Below is a small trained network, with its code and all its weights. Each question gives an input and a class and asks what happens when units are switched off, that is, made to give their printed mean instead of their output.

import numpy as np


def w(rows, s, z=0):
    codes = np.array(rows[::2]) - 128.0
    scale = np.full(codes.shape[1], s)
    scale[-1] = z or s
    return codes * scale


def norm(h):
    return h / np.sqrt((h * h).mean(-1, keepdims=True) + 1e-5)


def f(y):
    return y / 2 * (1 + np.tanh(0.7978845608 * (y + 0.044715 * y**3)))


def log_softmax(a):
    a = a - a.max(-1, keepdims=True)
    return a - np.log(np.exp(a).sum(-1, keepdims=True))


def net(x, mask):
    res = np.array(x, float).reshape(1, 4) / 4 @ E
    u = 0
    for l in range(4):
        y = f(norm(res) @ A[l][:, :-1].T + A[l][:, -1])
        res = res + np.where(mask[u : u + 8], y, B[l][:, -1]) @ B[l][:, :-1]
        u += 8
    return log_softmax(norm(res)[-1] @ U[:, :-1].T + U[:, -1])


A, B = {}, {}
E = w([
[112,65,110,189,158,111],'x0',
[152,131,9,100,51,120],'x1',
[35,64,146,30,106,137],'x2',
[135,123,125,125,132,134],'x3',
],0.0016)
A[0] = w([
[221,158,19,169,51,91,98],'0.n1',
[143,80,122,155,170,114,2],'0.n2',
[146,116,124,103,122,40,120],'0.n3',
[47,102,3,93,47,166,35],'0.n4',
[91,33,50,158,137,93,153],'0.n5',
[186,152,89,140,145,101,105],'0.n6',
[213,168,186,120,183,112,148],'0.n7',
[64,49,247,35,169,100,57],'0.n8',
],0.0028,0.0011)
B[0] = w([
[46,150,98,131,93,209,250],'0.n1',
[75,117,96,98,157,111,96],'0.n2',
[102,153,168,165,135,136,128],'0.n3',
[138,95,177,117,122,61,204],'0.n4',
[150,117,187,208,132,140,175],'0.n5',
[139,100,145,171,129,164,147],'0.n6',
[156,101,169,140,96,94,176],'0.n7',
[148,167,5,182,45,210,224],'0.n8',
],0.0031,0.0016)
A[1] = w([
[189,194,139,197,71,103,246],'1.n1',
[99,169,149,135,118,67,3],'1.n2',
[118,153,93,47,143,178,78],'1.n3',
[253,181,177,120,64,89,195],'1.n4',
[112,142,127,39,58,147,35],'1.n5',
[151,28,147,95,98,55,250],'1.n6',
[217,114,92,145,78,157,175],'1.n7',
[89,135,119,81,116,194,248],'1.n8',
],0.0034,0.00065)
B[1] = w([
[67,115,157,85,198,159,247],'1.n1',
[145,135,95,77,162,214,93],'1.n2',
[142,186,173,164,108,94,160],'1.n3',
[90,99,219,94,167,153,206],'1.n4',
[184,214,74,123,185,129,218],'1.n5',
[140,134,187,179,91,6,159],'1.n6',
[104,87,223,115,154,116,202],'1.n7',
[203,125,142,219,154,91,225],'1.n8',
],0.0024,0.0015)
A[2] = w([
[146,140,113,38,83,45,42],'2.n1',
[176,159,196,118,201,37,164],'2.n2',
[114,85,145,200,173,182,176],'2.n3',
[160,183,187,130,124,171,108],'2.n4',
[92,92,52,184,87,156,3],'2.n5',
[161,253,118,169,116,235,94],'2.n6',
[143,214,114,93,128,220,75],'2.n7',
[174,110,153,81,121,123,7],'2.n8',
],0.0033,0.00066)
B[2] = w([
[142,165,142,62,230,118,139],'2.n1',
[111,184,56,61,109,168,151],'2.n2',
[103,138,2,46,171,132,203],'2.n3',
[110,121,102,116,48,101,173],'2.n4',
[45,61,160,193,185,227,169],'2.n5',
[119,27,135,145,66,71,250],'2.n6',
[195,92,254,101,76,52,193],'2.n7',
[78,106,81,223,132,156,106],'2.n8',
],0.0025,0.0023)
A[3] = w([
[140,170,100,33,129,83,83],'3.n1',
[130,82,158,145,44,53,104],'3.n2',
[139,197,188,43,146,106,179],'3.n3',
[101,191,199,162,157,134,112],'3.n4',
[114,107,104,157,126,168,136],'3.n5',
[99,134,89,125,252,111,122],'3.n6',
[85,153,88,145,218,21,246],'3.n7',
[155,193,218,87,114,219,82],'3.n8',
],0.0035,0.0011)
B[3] = w([
[157,110,127,173,217,164,160],'3.n1',
[178,99,218,81,86,63,248],'3.n2',
[73,130,49,177,189,181,240],'3.n3',
[139,63,4,90,133,140,131],'3.n4',
[131,201,183,99,218,183,164],'3.n5',
[161,162,136,76,71,82,166],'3.n6',
[191,177,159,95,72,129,197],'3.n7',
[68,54,131,225,94,139,180],'3.n8',
],0.003,0.0015)
U = w([
[6,69,91,211,184,250,202],'0',
[163,69,221,128,16,31,175],'1',
[198,254,48,58,219,102,1],'2',
],0.0075,0.00084)

Each question gives the input, the list of numbers given to net, and the class t.
The units are the neurons (one row each of A and B). Each row of codes is followed by its name. A weight is (code - 128) times the scale printed after its matrix; where a second scale follows, it is the last column's (A, B and U).
mask holds one flag per neuron, layer by layer. A switched-off neuron (its flag False) gives its mean, the last column of its row in B, instead of its output. The means were averaged over made-up inputs and are rounded, as every weight is.
A unit's drop is (log p(t) with every unit on - log p(t) with that unit switched off) / (log p(t) with every unit on - log p(t) with every unit switched off).
The circuit of an input: a set's keep is (log p(t) with only the set's units on - log p(t) with every unit switched off) / (log p(t) with every unit on - log p(t) with every unit switched off). Starting from the 12 units with the biggest drops (on a tie, the unit counted first), units are removed one at a time, each time the one whose removal leaves the highest keep (on an exact tie, the one counted first), for as long as the keep stays at least 0.8.
units of the circuit, in order: the units of the circuit, biggest drop first
top k neurons: the k neurons with the biggest drops, biggest first
top k neurons in layer l: the k neurons of layer l with the biggest drops, biggest first
drop when u is switched off: that unit's drop, to one decimal
input [-6,1,-5,5], class 1: units of the circuit, in order	(2.n6)
input [-3,5,2,-3], class 2: top 2 neurons in layer 0	(0.n4, 0.n8)
input [-5,0,-6,-5], class 0: top 3 neurons	(1.n4, 0.n8, 1.n1)
input [1,-2,-5,-1], class 2: top 2 neurons in layer 3	(3.n6, 3.n7)
input [6,-2,-1,8], class 2: top 2 neurons	(0.n1, 2.n6)
input [-2,2,7,5], class 2: top 2 neurons	(0.n1, 2.n1)
input [1,7,0,2], class 0: top 4 neurons in layer 0	(0.n1, 0.n5, 0.n7, 0.n6)
input [-2,8,8,3], class 2: top 2 neurons in layer 2	(2.n1, 2.n6)
input [-3,-1,-7,3], class 0: top 2 neurons	(0.n8, 1.n1)
input [-1,8,-8,-7], class 1: top 3 neurons	(2.n6, 2.n7, 0.n8)
input [-8,0,-7,-7], class 0: top 3 neurons in layer 1	(1.n4, 1.n1, 1.n7)
input [2,7,-5,1], class 0: top 2 neurons	(0.n1, 2.n5)
input [1,3,-5,-5], class 0: top 2 neurons in layer 0	(0.n1, 0.n6)
input [-5,2,2,-3], class 2: units of the circuit, in order	(1.n5)
input [2,6,-6,6], class 0: top 2 neurons	(0.n1, 2.n5)
input [-4,-8,-7,6], class 0: drop when 3.n8 is switched off	0.3
input [-6,-3,-8,-1], class 0: drop when 0.n4 is switched off	0.0
input [-2,8,-7,-1], class 1: drop when 2.n6 is switched off	0.2
input [5,-2,-2,0], class 2: drop when 2.n7 is switched off	0.1
input [8,-2,-3,4], class 2: top neuron in layer 0	(0.n8)
